Below is a small trained network, with its code and all its weights. Each question gives an input and a class and asks what happens when units are switched off, that is, made to give their printed mean instead of their output.

import numpy as np


def w(rows, s, z=0):
    codes = np.array(rows[::2]) - 128.0
    scale = np.full(codes.shape[1], s)
    scale[-1] = z or s
    return codes * scale


def norm(h):
    return h / np.sqrt((h * h).mean(-1, keepdims=True) + 1e-5)


def f(y):
    return y / 2 * (1 + np.tanh(0.7978845608 * (y + 0.044715 * y**3)))


def log_softmax(a):
    a = a - a.max(-1, keepdims=True)
    return a - np.log(np.exp(a).sum(-1, keepdims=True))


def net(x, mask):
    res = np.array(x, float).reshape(1, 3) / 4 @ E
    u = 0
    for l in range(2):
        y = f(norm(res) @ A[l][:, :-1].T + A[l][:, -1])
        res = res + np.where(mask[u : u + 11], y, B[l][:, -1]) @ B[l][:, :-1]
        u += 11
    return log_softmax(norm(res)[-1] @ U[:, :-1].T + U[:, -1])


A, B = {}, {}
E = w([
[77,90,113,153,233,156,102,125,98],'x0',
[124,145,117,159,98,249,174,104,130],'x1',
[123,154,75,155,177,69,194,40,115],'x2',
],0.013)
A[0] = w([
[164,145,135,204,125,188,250,106,106,88],'L0N0',
[169,149,164,25,124,41,100,194,130,118],'L0N1',
[215,184,64,173,104,161,202,86,141,63],'L0N2',
[167,189,67,156,172,62,165,45,127,133],'L0N3',
[209,189,99,134,8,147,226,100,206,10],'L0N4',
[84,57,169,85,172,78,58,185,131,95],'L0N5',
[206,223,144,86,2,83,157,105,108,204],'L0N6',
[77,50,131,152,160,157,137,91,107,1],'L0N7',
[94,25,169,121,144,201,78,214,128,134],'L0N8',
[112,103,94,104,219,73,87,68,97,157],'L0N9',
[212,118,199,32,39,73,115,167,212,147],'L0N10',
],0.0097,0.0066)
B[0] = w([
[113,172,78,153,54,148,135,95,139,190],'L0N0',
[172,148,121,114,64,54,180,98,151,208],'L0N1',
[59,157,112,111,115,197,124,93,158,187],'L0N2',
[162,63,141,121,121,111,191,104,65,226],'L0N3',
[21,153,156,64,152,160,6,144,188,212],'L0N4',
[48,174,158,178,94,151,82,94,170,216],'L0N5',
[81,162,78,64,220,125,96,149,191,252],'L0N6',
[169,159,91,177,134,181,107,92,178,146],'L0N7',
[128,83,161,50,180,191,84,153,80,237],'L0N8',
[150,75,175,141,120,144,128,117,64,227],'L0N9',
[238,229,29,200,65,140,121,148,163,235],'L0N10',
],0.013,0.011)
A[1] = w([
[167,193,158,173,37,94,49,200,207,18],'L1N0',
[68,109,161,81,36,163,142,175,152,51],'L1N1',
[190,179,100,44,158,63,112,168,159,236],'L1N2',
[157,83,186,122,107,137,88,144,88,94],'L1N3',
[119,180,156,127,108,94,59,248,225,1],'L1N4',
[120,45,182,113,200,56,155,131,89,41],'L1N5',
[94,153,131,147,214,209,56,139,142,187],'L1N6',
[123,73,194,88,162,177,68,195,130,66],'L1N7',
[67,215,122,133,123,130,106,147,178,141],'L1N8',
[105,161,122,66,118,83,179,100,223,75],'L1N9',
[193,131,91,56,46,130,190,127,140,188],'L1N10',
],0.014,0.0062)
B[1] = w([
[25,216,70,6,62,225,38,63,183,201],'L1N0',
[179,120,175,140,143,146,81,174,94,152],'L1N1',
[126,161,165,154,34,114,156,185,188,205],'L1N2',
[171,130,169,170,173,93,134,137,100,173],'L1N3',
[17,209,82,73,79,162,109,30,188,189],'L1N4',
[98,140,132,53,125,79,71,122,173,171],'L1N5',
[109,172,125,105,107,159,100,196,163,254],'L1N6',
[177,75,181,185,149,159,142,193,96,201],'L1N7',
[106,112,145,81,93,159,110,164,161,207],'L1N8',
[97,159,125,91,133,148,80,166,162,179],'L1N9',
[132,144,128,171,164,159,122,173,143,177],'L1N10',
],0.017,0.016)
U = w([
[122,63,159,101,168,35,120,31,48,127],'0',
[114,150,60,218,110,215,196,47,59,114],'1',
[45,206,71,54,83,185,55,129,197,169],'2',
[145,19,56,173,168,135,177,156,205,6],'3',
[169,27,20,156,159,130,158,163,178,6],'4',
[153,43,4,168,193,118,151,169,174,6],'5',
[230,161,121,134,83,50,196,194,169,97],'6',
[144,88,193,133,171,191,57,210,86,147],'7',
],0.022)

Each question gives the input, the list of numbers given to net, and the class t.
The units are the neurons (one row each of A and B). Each row of codes is followed by its name. A weight is (code - 128) times the scale printed after its matrix; where a second scale follows, it is the last column's (A, B and U).
mask holds one flag per neuron, layer by layer. A switched-off neuron (its flag False) gives its mean, the last column of its row in B, instead of its output. The means were averaged over made-up inputs and are rounded, as every weight is.
A unit's drop is (log p(t) with every unit on - log p(t) with that unit switched off) / (log p(t) with every unit on - log p(t) with every unit switched off).
most important unit: the unit with the biggest drop
top k neurons: the k neurons with the biggest drops, biggest first
k most important neurons of layer l: the k neurons of layer l with the biggest drops, biggest first
drop when u is switched off: that unit's drop, to one decimal
input [1,1,7], class 1: most important unit : L0N0
input [3,-6,0], class 0: 2 most important neurons of layer 0 : L0N9, L0N10
input [2,4,3], class 1: top 2 neurons : L0N6, L0N4
input [-1,6,-6], class 7: 2 most important neurons of layer 1 : L1N7, L1N0
input [2,5,3], class 1: top 4 neurons : L0N6, L0N4, L1N0, L1N6
input [-8,-7,8], class 6: 2 most important neurons of layer 0 : L0N3, L0N5
input [0,-8,3], class 6: top 2 neurons : L0N1, L1N0
input [-4,-7,3], class 6: 2 most important neurons of layer 0 : L0N4, L0N3
input [7,2,8], class 0: top 2 neurons : L0N10, L0N3
input [2,6,-2], class 7: 3 most important neurons of layer 0 : L0N10, L0N8, L0N6
input [-7,-7,8], class 6: top 2 neurons : L0N3, L1N0
input [2,7,6], class 1: 2 most important neurons of layer 0 : L0N6, L0N3
input [8,-1,4], class 0: drop when L0N4 is switched off : 0.1
input [7,-3,-8], class 7: most important unit : L0N8
input [6,-5,1], class 7: drop when L0N9 is switched off : 0.1
input [3,0,2], class 0: drop when L0N10 is switched off : 0.1
